Below is a small trained network, with its code and all its weights. Each question gives an input and a class and asks what happens when units are switched off, that is, made to give their printed mean instead of their output.

import numpy as np


def w(rows, s, z=0):
    codes = np.array(rows[::2]) - 128.0
    scale = np.full(codes.shape[1], s)
    scale[-1] = z or s
    return codes * scale


def f(y):
    return y / 2 * (1 + np.tanh(0.7978845608 * (y + 0.044715 * y**3)))


def log_softmax(a):
    a = a - a.max(-1, keepdims=True)
    return a - np.log(np.exp(a).sum(-1, keepdims=True))


def net(x, mask):
    res = np.array(x, float).reshape(1, 6) / 4 @ E
    y = f(res @ A[0][:, :-1].T + A[0][:, -1])
    res = res + np.where(mask, y, B[0][:, -1]) @ B[0][:, :-1]
    return log_softmax(res[-1] @ U[:, :-1].T + U[:, -1])


A, B = {}, {}
E = w([
[128,127,129,128,127],'x0',
[113,134,132,140,112],'x1',
[123,59,207,113,215],'x2',
[181,41,101,222,159],'x3',
[101,174,103,169,230],'x4',
[254,183,207,194,175],'x5',
],0.0088)
A[0] = w([
[87,83,77,103,122,46],'n0',
[119,139,95,167,89,98],'n1',
[187,168,41,99,101,47],'n2',
[207,171,116,105,173,36],'n3',
[136,153,182,169,120,23],'n4',
[108,136,157,129,141,253],'n5',
[110,139,75,135,71,184],'n6',
[140,123,92,146,176,144],'n7',
[137,158,175,149,125,16],'n8',
[128,198,184,86,133,125],'n9',
[102,199,196,116,120,119],'n10',
[254,41,113,126,113,199],'n11',
[94,96,127,105,127,68],'n12',
[139,163,130,58,138,69],'n13',
[205,66,110,61,83,57],'n14',
[77,115,100,126,133,63],'n15',
[107,89,196,123,149,53],'n16',
[158,108,109,119,116,155],'n17',
[111,176,153,90,138,74],'n18',
[179,165,201,138,104,73],'n19',
[102,167,149,79,107,128],'n20',
[123,187,88,148,173,96],'n21',
[66,107,234,158,115,161],'n22',
[98,65,170,92,171,141],'n23',
[153,101,165,84,58,107],'n24',
[147,172,109,132,87,155],'n25',
[141,110,158,124,88,142],'n26',
[167,188,146,159,122,106],'n27',
[123,97,193,115,139,148],'n28',
[65,69,112,129,96,157],'n29',
[146,66,191,121,32,83],'n30',
[132,125,102,134,151,5],'n31',
[67,107,104,80,114,118],'n32',
[109,189,178,102,141,89],'n33',
[114,93,175,87,184,46],'n34',
[126,70,110,205,108,56],'n35',
[92,172,90,138,223,84],'n36',
[186,177,195,124,135,112],'n37',
[87,113,70,109,149,46],'n38',
[78,113,98,132,101,59],'n39',
[127,185,167,143,128,252],'n40',
[137,152,161,35,108,98],'n41',
[94,144,147,144,164,56],'n42',
],0.012,0.0071)
B[0] = w([
[155,54,217,143,57,171],'n0',
[226,157,90,141,126,152],'n1',
[250,202,83,112,37,160],'n2',
[134,55,228,110,77,161],'n3',
[169,75,204,147,107,138],'n4',
[100,85,55,76,147,204],'n5',
[141,155,68,115,192,214],'n6',
[63,145,125,136,161,166],'n7',
[171,74,230,147,36,131],'n8',
[84,113,116,219,195,184],'n9',
[152,106,101,187,166,178],'n10',
[76,86,89,155,148,254],'n11',
[221,84,154,120,92,145],'n12',
[130,119,187,235,128,145],'n13',
[29,168,186,159,49,168],'n14',
[172,53,197,105,97,148],'n15',
[247,203,125,147,15,151],'n16',
[99,107,72,154,118,151],'n17',
[141,126,150,225,156,148],'n18',
[162,48,181,77,102,181],'n19',
[142,97,107,207,182,181],'n20',
[79,211,136,73,66,164],'n21',
[169,188,10,88,116,182],'n22',
[193,192,45,116,112,192],'n23',
[43,163,165,94,104,186],'n24',
[178,171,51,97,157,177],'n25',
[76,161,124,109,145,158],'n26',
[160,60,120,68,143,180],'n27',
[176,210,45,121,141,175],'n28',
[171,71,152,146,172,213],'n29',
[23,216,196,103,127,196],'n30',
[104,135,200,215,2,115],'n31',
[181,54,149,103,186,205],'n32',
[139,109,89,177,129,161],'n33',
[195,212,83,134,55,158],'n34',
[144,174,137,249,188,165],'n35',
[24,226,203,105,95,182],'n36',
[148,52,144,89,108,203],'n37',
[114,55,239,112,77,153],'n38',
[196,111,176,97,101,160],'n39',
[82,55,99,74,123,220],'n40',
[116,141,112,219,199,184],'n41',
[113,214,148,78,134,131],'n42',
],0.0076,0.0099)
U = w([
[172,73,186,77,119,71],'0',
[117,123,98,103,131,254],'1',
[128,129,125,244,140,25],'2',
[201,194,85,102,72,33],'3',
[63,194,200,100,89,131],'4',
],0.011,0.0086)

Each question gives the input, the list of numbers given to net, and the class t.
The units are the neurons (one row each of A and B). Each row of codes is followed by its name. A weight is (code - 128) times the scale printed after its matrix; where a second scale follows, it is the last column's (A, B and U).
mask holds one flag per neuron, in row order. A switched-off neuron (its flag False) gives its mean, the last column of its row in B, instead of its output. The means were averaged over made-up inputs and are rounded, as every weight is.
A unit's drop is (log p(t) with every unit on - log p(t) with that unit switched off) / (log p(t) with every unit on - log p(t) with every unit switched off).
The circuit of an input: a set's keep is (log p(t) with only the set's units on - log p(t) with every unit switched off) / (log p(t) with every unit on - log p(t) with every unit switched off). Starting from the 12 units with the biggest drops (on a tie, the unit counted first), units are removed one at a time, each time the one whose removal leaves the highest keep (on an exact tie, the one counted first), for as long as the keep stays at least 0.8.
units of the circuit, in order: the units of the circuit, biggest drop first
unit that matters most: the unit with the biggest drop
top k neurons: the k neurons with the biggest drops, biggest first
drop when u is switched off: that unit's drop, to one decimal
input [0,-4,-5,-5,4,3], class 2: top 4 neurons => [n9; n10; n18; n13]
input [8,-1,1,4,5,-3], class 4: unit that matters most => n36
input [-2,3,4,-1,-4,-1], class 3: top 2 neurons => [n22; n23]
input [-3,1,-5,2,4,1], class 3: units of the circuit, in order => [n11; n9]
input [5,2,7,-4,7,-5], class 3: units of the circuit, in order => [n23; n34; n16]
input [7,-2,4,-7,-5,-6], class 2: units of the circuit, in order => [n41; n20; n13]
input [0,3,3,1,6,4], class 4: units of the circuit, in order => [n36; n21]
input [-8,-5,5,3,6,7], class 0: top 2 neurons => [n3; n37]
input [-8,5,-6,-2,0,-3], class 3: top 4 neurons => [n2; n11; n1; n25]
input [-7,-1,-7,-7,7,5], class 2: top 2 neurons => [n9; n10]
input [4,3,-8,-6,4,-7], class 3: top 2 neurons => [n2; n6]
input [2,0,2,-3,-6,-5], class 4: top 3 neurons => [n30; n24; n14]
input [-2,0,1,-8,-5,7], class 2: top 3 neurons => [n9; n41; n10]
input [-8,-5,-1,-5,6,-5], class 4: units of the circuit, in order => [n36]
input [-8,-2,5,-7,7,-3], class 2: top 2 neurons => [n18; n9]
input [8,4,8,-1,0,-8], class 0: top 3 neurons => [n32; n29; n0]
input [-8,6,-8,-4,6,-7], class 3: top 2 neurons => [n2; n6]
input [0,1,6,-4,7,5], class 4: top 2 neurons => [n36; n21]
input [-4,4,-4,8,-4,-1], class 2: drop when n39 is switched off => 0.0
input [7,-3,-3,-5,-8,-8], class 0: unit that matters most => n32
input [1,-6,-5,8,-5,-7], class 2: drop when n17 is switched off => 0.1
input [8,3,4,-3,6,1], class 4: drop when n25 is switched off => 0.2
